The rows lie along a hidden order. The number after each row says roughly how far along it the row is, from 0 to 10. A new part has a new order.
In the rows, 128 means zero.
[107  96 118 118 148 116 146 118  27 128 169 175   1  56 183 123 130 122
 156  64 144  89 101  96 255 138 140 119 152 107 176 139 158 221] : 10
[136  90 107 109 127 130 149 137  44 141 148 148  59  90 141 112 132 118
 129  99 168 131  96 100 225 123 119 118 116 107 160 111 142 206] : 10
[119  88 133 108 144 122 135 118  50 115 175 183  35  86 209 120 128 141
 146  84 138  77 109 108 142 104 135 130 133 107 162 147 132 206] : 10
[110 144 118 126 169 124 123 132  58 133 149 139 111 127 154 129 136 138
 138 113 144  88 118 124 162 120 128 117 148 119 156 134 119 173] : 8
[105 164 125 131 149 129 124 130 104 116 154 141 162 160 125 134 138 130
 135 124 165  91 125 117 180 141 102 134 151 107 136 160 134 129] : 2
[100 132 114  98 127 124 127 134   9 121 148 161  72 104 208 112 128 132
 110  72 172 112 111 101 177 118 141 123 136  92 176 127 143 178] : 8
[136 155 129 101 141 121 118 120  24 114 171 169  53 148 177 130 143 115
 158 152 155  91 113 111 141 133 135 143 142 122 182 127 135 145] : 4
[127 125 148 108 166 115 130 118  68 115 160 157 115 163 159 136 153 132
 154  91 162  49 108 110 224 146 137 124 141  99 209 163 157 181] : 7
[138 148 118 134 159 134 155 125  86 108 159 167 111 122 163 132 141 137
 144  70  96 111 115 107 176 148 167 136 135 129 129 202 147 104] : 5
[101 139 109  95 133 131 137 138  89 158 136 163  73  62 132 136 119 124
 122 101 172 143 111 103 141 121 114 113 122 110 117 114 139 161] : 3
[140 165 117 112 131 129 123 131  98 109 127 129 161 161 157 135 133 122
 122 132 159 106 119 124 113 138 116 129 121 123 155 137 131 123] : 2
[129 175 129 126 145 127 113 144 111 119 157 125 111 152 106 131 154 125
 115 121 159  93 116 115 199 139  97 128 169 110 156 107 136 152] : 5
[136 108 110  96 147 125 133 116  69 127 155 176  50 105 204 126 120 127
 162 114 133 107 109 128  98 112 136 128 123 121 144 155 132 141] : 5
[134 125 118  80 147 130 135 133  36 149 166 154  79 101 146 120 151 116
 130 120 197  92  97  88 238 139 118 117 122  88 211 108 158 188] : 6
[119  95  98 113 112 129 132 120  71 144 125 159   6  61 129 127 109 112
 147 104 149 155 104 105 152 104 114 119 112 111 136  80 123 208] : 8
[125 140 120  95 139 134 128 136 115 168 156 135 105 107  77 153 146 127
 143 143 168 124 111  97 128 124  88 125 119  95 146  99 138 178] : 3
[110 140 108 107 146 120 146 127  40 112 147 150 106 150 253 120 135 130
 149 135 166  94 103 110 193 138 151 132 124 105 167 159 145 142] : 7
[132  88 125  90 138 125 143 129  52 139 149 143 113 119 163 121 134 130
 118 113 160  91 106 113 195 131 131 111 114 103 199 128 148 174] : 7
[147 105 117 125 150 122 130 115 115 116 150 149 104 119 149 138 121 136
 128  92 121  91 119 130  86 126 129 113 137 116 141 151 125 158] : 4
[125 103 125 129 121 119 143 135 127 139 131 113 126 127 176 146 132 130
 117  91 143 123 126 118 206 143 142 115 113 116 158 154 153 143] : 10
[ 98 201 104 113 138 119 119 141  31 125 144 140  95 126 192 131 129 109
 125  99 182 109 111  93 233 149 144 118 149  99 215 122 145 153] : 5
[117 168 119 118 146 130 135 133  59 111 160 154 115 167 189 131 153 137
 137 110 151 102 116 109 196 146 131 150 140 110 159 158 148 130] : 5
[ 95 138 115  70 159 139 146 138  52 165 178 197 140  56 194 139 136 159
 142  98 146 111 117  92  87 102 158 128 116  98 140 159 136 124] : 5
[158 126 108 108 158 134 128 123  37 123 190 182  34 117 171 108 141 122
 134 128 151  98 103 110 165 129 120 137 147  97 169 113 135 175] : 5
[150  88  99 124 142 130 161 126 102 133 122 146  71  90 142 114 139 128
 102  31 123 106  98 110 255 143 135 115 131 105 145 161 162 193] : 10
[167  74 103 117 132 122 114 106   3 111 164 151   1 115 137 105 102  84
 149 140 164 105  90 124 137 120  90 102 139  97 204  55 126 228] : 5
[126 145 132 128 140 118 117 138  93 113 165 130 164 177 147 122 143 125
 103 114 182  93 123 135 221 151 104 124 157 103 184 118 149 143] : 6
[164  65 144 136 139 133 145 117  75 118 163 135 104 150  84 114 148 134
 125 123 147  88 108 121 201 132 104 129 121  97 195 138 134 215] : 8
[127 135 111  81 131 138 139 146  31 164 138 150  68  72 114 114 140 130
 108 113 175 138 104  80 201 120 127 123 118  92 157  82 138 160] : 8
[123 184 111 145 144 130 126 131  86  98 142 132 166 165 182 130 129 139
 128 116 132  97 129 127 107 122 131 137 142 120 125 165 120 125] : 4
[154 170 114 130 172 140 126 130 143  95 145 131 189 181  69 117 146 136
 116 117 130  67 109 133 139 143  90 120 171 110 136 166 128 146] : 0
[153 154 105 106 154 135 133 131  39  99 145 173 100 103 185 115 140 131
 117  63 129  81 109 102 178 123 161 133 146 124 142 155 131 142] : 7
[147 152 121 123 147 122 120 139 146 151 137 113 163 130  97 137 145 135
 110  98 146  85 121 121 162 134 112  90 157 106 149 106 127 196] : 8
[130  95 108 102 138 139 147 129  72 145 163 160  74  73 137 122 121 143
 121 112 139 124 105 104 117 107 126 134 115  98 139 134 136 162] : 6
[150 106 105 108 131 129 130 101  39  94 134 161  64 158 188 107 114  98
 165 137 178  84  90 120 135 136 105 114 107  99 189 144 132 191] : 1
[121 172 132 103 156 133 123 130 105 126 144 126 182 152  87 125 145 130
 131 130 164  89 112 116 149 123 113 113 149 112 158 132 133 152] : 3
[106 180 107 111 132 116 111 131  99 122 153 135 104 136 173 137 110 107
 131 119 186 116 116 120 146 144 110 112 136 110 157 105 138 149] : 0
[116 177 113 112 150 136 138 130  83 102 138 148 178 142 152 114 133 127
 118  96 160  93  94 112 202 145 132 129 143  99 147 173 143 142] : 3
[ 81 198 114 109 146 119 115 144  63 146 173 148  91 113 177 151 129 122
 126 106 175 125 129 102 173 144 125 131 150 102 139 115 146 118] : 2
[131 182 112 171 166 115 112 126  99  83 146 125 148 176 158 136 132 118
 118  81 119  74 125 143 190 159 122 116 192 121 146 161 136 150] : 2
[153 126 103  88 139 146 131 140  79 167 173 166  97  83 150 130 139 150
 136 169 158 137 118  99  58 118 138 135 103 119 121  97 126  78] : 4
[125 155 107 114 126 131 130 135  44 118 153 153  98 126 197 132 135 121
 129 125 160 111 117 102 136 141 135 150 115 109 161 129 135 120] : 4
